Below are the code and all the weights of a small trained network. Each question names an input and a target symbol and asks about switching units off, where a switched-off unit gives its printed mean instead of its output.

import numpy as np


def w(rows, s, z=0):
    codes = np.array(rows[::2]) - 128.0
    scale = np.full(codes.shape[1], s)
    scale[-1] = z or s
    return codes * scale


def norm(h):
    return h / np.sqrt((h * h).mean(-1, keepdims=True) + 1e-5)


def f(y):
    return y / 2 * (1 + np.tanh(0.7978845608 * (y + 0.044715 * y**3)))


def softmax(a):
    e = np.exp(a - a.max(-1, keepdims=True))
    return e / e.sum(-1, keepdims=True)


def log_softmax(a):
    a = a - a.max(-1, keepdims=True)
    return a - np.log(np.exp(a).sum(-1, keepdims=True))


def net(x, mask):
    ids = ['ΠΣεζλμτ'.index(c) for c in x.split()]
    T = len(ids)
    res = E[ids] + P[:T]
    u = 0
    for l in range(2):
        q, k, v = (norm(res) @ M[l].T for M in (Q, K, V))
        z = softmax(np.where(np.tri(T) > 0, q @ k.T / 2**0.5, -1e9)) @ v
        res = res + np.where(mask[u], z, O[l][:, -1]) @ O[l][:, :-1]
        u += 1
        y = f(norm(res) @ A[l][:, :-1].T + A[l][:, -1])
        res = res + np.where(mask[u : u + 8], y, B[l][:, -1]) @ B[l][:, :-1]
        u += 8
    return log_softmax(norm(res)[-1] @ U[:, :-1].T + U[:, -1])


Q, K, V, O, A, B = {}, {}, {}, {}, {}, {}
E = w([
[154,155,60,200,201,117,139,168,145,47,105,113],'Π',
[125,205,188,59,128,99,125,105,147,171,21,94],'Σ',
[106,199,141,36,147,148,152,108,67,194,196,163],'ε',
[63,200,118,67,101,50,225,111,178,148,103,57],'ζ',
[107,77,179,119,98,191,113,133,149,149,123,194],'λ',
[128,182,152,11,57,106,95,2,162,197,137,122],'μ',
[83,155,217,54,156,96,206,188,105,141,40,65],'τ',
],0.0035)
P = w([
[53,118,58,229,197,142,101,115,56,128,147,43],'0',
[151,187,112,106,179,49,148,117,105,148,37,244],'1',
[230,173,181,127,118,101,176,133,65,131,85,197],'2',
[86,173,85,113,216,69,8,151,169,116,76,116],'3',
[238,155,191,176,72,166,101,104,138,23,143,25],'4',
[170,212,117,71,237,49,110,202,135,91,63,204],'5',
[251,158,210,41,63,144,197,196,152,58,194,134],'6',
[164,153,150,147,155,89,41,115,95,111,101,64],'7',
[178,170,154,139,110,143,81,130,150,65,195,50],'8',
],0.0024)
Q[0] = w([
[71,54,43,225,120,105,54,159,171,98,115,171],'0.h0',
[156,2,102,242,100,189,186,169,137,85,177,233],'0.h0',
],0.0034)
K[0] = w([
[203,120,111,108,157,55,114,133,153,100,100,163],'0.h0',
[254,144,103,130,163,104,125,140,137,35,130,108],'0.h0',
],0.0057)
V[0] = w([
[117,193,187,82,97,51,139,154,148,127,96,226],'0.h0',
[88,153,81,167,83,125,207,255,159,154,223,145],'0.h0',
],0.0022)
O[0] = w([
[191,90,111,118,254,214,228,47,126,205,97,113,171],'0.h0',
[141,161,58,46,126,171,97,87,75,40,27,97,4],'0.h0',
],0.0029,0.0018)
A[0] = w([
[150,6,158,183,198,198,169,99,162,153,92,212,135],'0.n0',
[74,107,131,143,146,42,208,211,143,113,134,129,203],'0.n1',
[50,70,129,195,65,127,30,172,101,156,184,128,8],'0.n2',
[47,124,173,126,97,191,92,173,172,89,149,119,185],'0.n3',
[151,165,69,177,166,97,116,162,75,120,167,104,139],'0.n4',
[165,193,161,133,122,84,101,169,150,79,56,119,121],'0.n5',
[49,95,107,250,104,199,115,190,147,53,92,68,119],'0.n6',
[148,125,181,28,66,104,20,96,193,121,96,157,147],'0.n7',
],0.0027,0.0017)
B[0] = w([
[151,181,92,166,86,103,47,129,100,70,83,144,131],'0.n0',
[219,118,137,186,96,119,59,110,116,187,129,198,209],'0.n1',
[106,158,152,184,245,149,140,71,217,121,94,69,81],'0.n2',
[176,49,50,102,147,87,45,143,90,88,114,133,140],'0.n3',
[70,137,203,137,40,132,53,99,125,125,121,186,137],'0.n4',
[129,71,67,76,5,137,158,107,103,196,165,173,209],'0.n5',
[145,42,148,85,125,195,76,111,106,168,115,156,126],'0.n6',
[123,159,84,199,170,112,200,195,46,113,172,168,253],'0.n7',
],0.0029,0.0021)
Q[1] = w([
[113,96,106,212,184,144,2,127,118,94,89,132],'1.h0',
[134,212,137,111,147,34,140,122,74,182,64,155],'1.h0',
],0.0085)
K[1] = w([
[166,171,105,65,172,86,149,190,175,124,124,197],'1.h0',
[2,99,86,140,207,86,65,114,135,168,105,130],'1.h0',
],0.008)
V[1] = w([
[150,68,131,133,66,43,175,170,163,162,19,38],'1.h0',
[98,211,61,123,87,68,165,2,248,103,193,126],'1.h0',
],0.0033)
O[1] = w([
[59,220,230,159,166,41,107,90,114,30,124,166,208],'1.h0',
[151,3,89,218,36,229,126,89,80,13,118,242,7],'1.h0',
],0.004,0.0016)
A[1] = w([
[131,3,34,112,83,217,202,90,136,172,114,142,76],'1.n0',
[8,201,191,79,119,43,157,143,137,131,146,96,102],'1.n1',
[119,140,154,86,95,138,175,76,36,80,112,144,150],'1.n2',
[141,173,176,98,226,97,142,110,182,184,108,78,184],'1.n3',
[156,148,84,98,85,64,33,204,88,111,131,115,161],'1.n4',
[170,134,147,149,108,147,110,116,112,75,86,218,136],'1.n5',
[163,90,34,77,115,225,191,168,145,221,118,71,3],'1.n6',
[111,91,138,180,75,151,160,69,90,69,127,195,129],'1.n7',
],0.0044,0.002)
B[1] = w([
[73,222,196,240,104,148,174,165,99,164,193,143,189],'1.n0',
[159,88,108,180,57,131,58,138,78,62,113,173,244],'1.n1',
[92,131,28,141,151,170,42,106,150,74,32,122,154],'1.n2',
[125,30,135,160,147,216,168,49,209,127,147,155,254],'1.n3',
[143,116,123,85,43,89,111,109,24,163,170,136,155],'1.n4',
[99,151,151,102,131,93,163,122,156,153,151,45,175],'1.n5',
[106,202,95,123,173,147,32,106,179,72,4,94,155],'1.n6',
[74,81,109,44,163,102,180,156,146,180,146,93,196],'1.n7',
],0.0038,0.0066)
U = w([
[219,89,73,60,46,88,71,146,48,189,159,124,196],'Π',
[134,253,90,187,129,194,88,179,122,140,58,94,53],'Σ',
[170,97,137,226,110,157,71,98,118,23,98,251,2],'ε',
[117,202,238,128,197,28,147,113,136,156,173,77,41],'ζ',
[85,78,141,199,89,163,234,170,114,193,192,138,197],'λ',
[193,52,97,95,190,220,134,83,215,203,96,111,218],'μ',
[45,97,51,40,141,116,145,125,110,40,89,106,179],'τ',
],0.004,0.00072)

Each question gives the input, a string of symbols that net reads in full, and the target symbol t.
The units are the heads (2 rows each of Q, K, V and O) and the neurons (one row each of A and B). Each row of codes is followed by its name. A weight is (code - 128) times the scale printed after its matrix; where a second scale follows, it is the last column's (O, A, B and U).
mask holds one flag per unit, layer by layer, with each layer's heads first. A switched-off unit (its flag False) gives its mean, the last column of its rows in O or B, instead of its output. The means were averaged over made-up inputs and are rounded, as every weight is.
A unit's drop is (log p(t) with every unit on - log p(t) with that unit switched off) / (log p(t) with every unit on - log p(t) with every unit switched off).
The circuit of an input: a set's keep is (log p(t) with only the set's units on - log p(t) with every unit switched off) / (log p(t) with every unit on - log p(t) with every unit switched off). Starting from the 12 units with the biggest drops (on a tie, the unit counted first), units are removed one at a time, each time the one whose removal leaves the highest keep (on an exact tie, the one counted first), for as long as the keep stays at least 0.8.
circuit, biggest first: the units of the circuit, biggest drop first
k most important neurons: the k neurons with the biggest drops, biggest first
top k neurons in layer l: the k neurons of layer l with the biggest drops, biggest first
input τ ε μ μ Σ Σ ζ, target ζ: circuit, biggest first => 1.h0
input μ Π ε ε λ, target Σ: circuit, biggest first => 1.h0; 0.n0; 1.n6; 1.n3
input Σ τ τ Π ζ λ, target Π: 4 most important neurons => 0.n0; 1.n4; 1.n0; 1.n3
input μ ε ζ ζ λ, target τ: top 3 neurons in layer 0 => 0.n0; 0.n3; 0.n1
input ζ Π Π Π ζ, target τ: top 2 neurons in layer 1 => 1.n7; 1.n2
input μ μ ε μ Σ, target λ: circuit, biggest first => 1.h0; 1.n0; 1.n7; 1.n1
input τ μ τ λ, target λ: 2 most important neurons => 0.n0; 0.n7
input τ λ Σ λ ε τ λ, target Σ: circuit, biggest first => 1.h0; 1.n6; 1.n3; 1.n0
input ζ ζ λ Π λ μ μ Π, target λ: 3 most important neurons => 1.n0; 1.n7; 1.n1
input ε μ μ τ, target Σ: 3 most important neurons => 0.n5; 1.n6; 1.n0
input Π λ Σ ε ζ, target μ: 2 most important neurons => 0.n6; 1.n3
input ε τ λ ε μ τ μ μ ζ, target Σ: circuit, biggest first => 1.h0; 1.n6; 1.n0
input τ ε Π ζ λ τ Π λ μ, target ζ: circuit, biggest first => 1.h0; 0.n7
input μ λ ζ ε, target λ: 2 most important neurons => 1.n0; 1.n7
input Σ τ Π μ τ Π μ, target ε: circuit, biggest first => 1.h0; 1.n1; 0.n7; 1.n2
input Π Π μ Σ τ ε, target μ: circuit, biggest first => 1.h0; 1.n3; 1.n0; 0.n6
input Σ Σ ζ Π, target ζ: top 2 neurons in layer 1 => 1.n1; 1.n3
input μ ε τ ε Σ Σ Π μ λ, target Π: 3 most important neurons => 0.n0; 0.n3; 1.n3
input μ μ ε μ τ λ, target λ: top 2 neurons in layer 1 => 1.n0; 1.n5
input μ ζ ε μ Π, target Σ: top 2 neurons in layer 0 => 0.n6; 0.n5
input Σ ζ τ λ ε ζ, target ε: top neuron in layer 1 => 1.n1
input Σ τ τ λ ζ ζ μ λ, target τ: 2 most important neurons => 0.n0; 1.n7
input μ λ λ Π, target μ: most important neuron => 1.n1
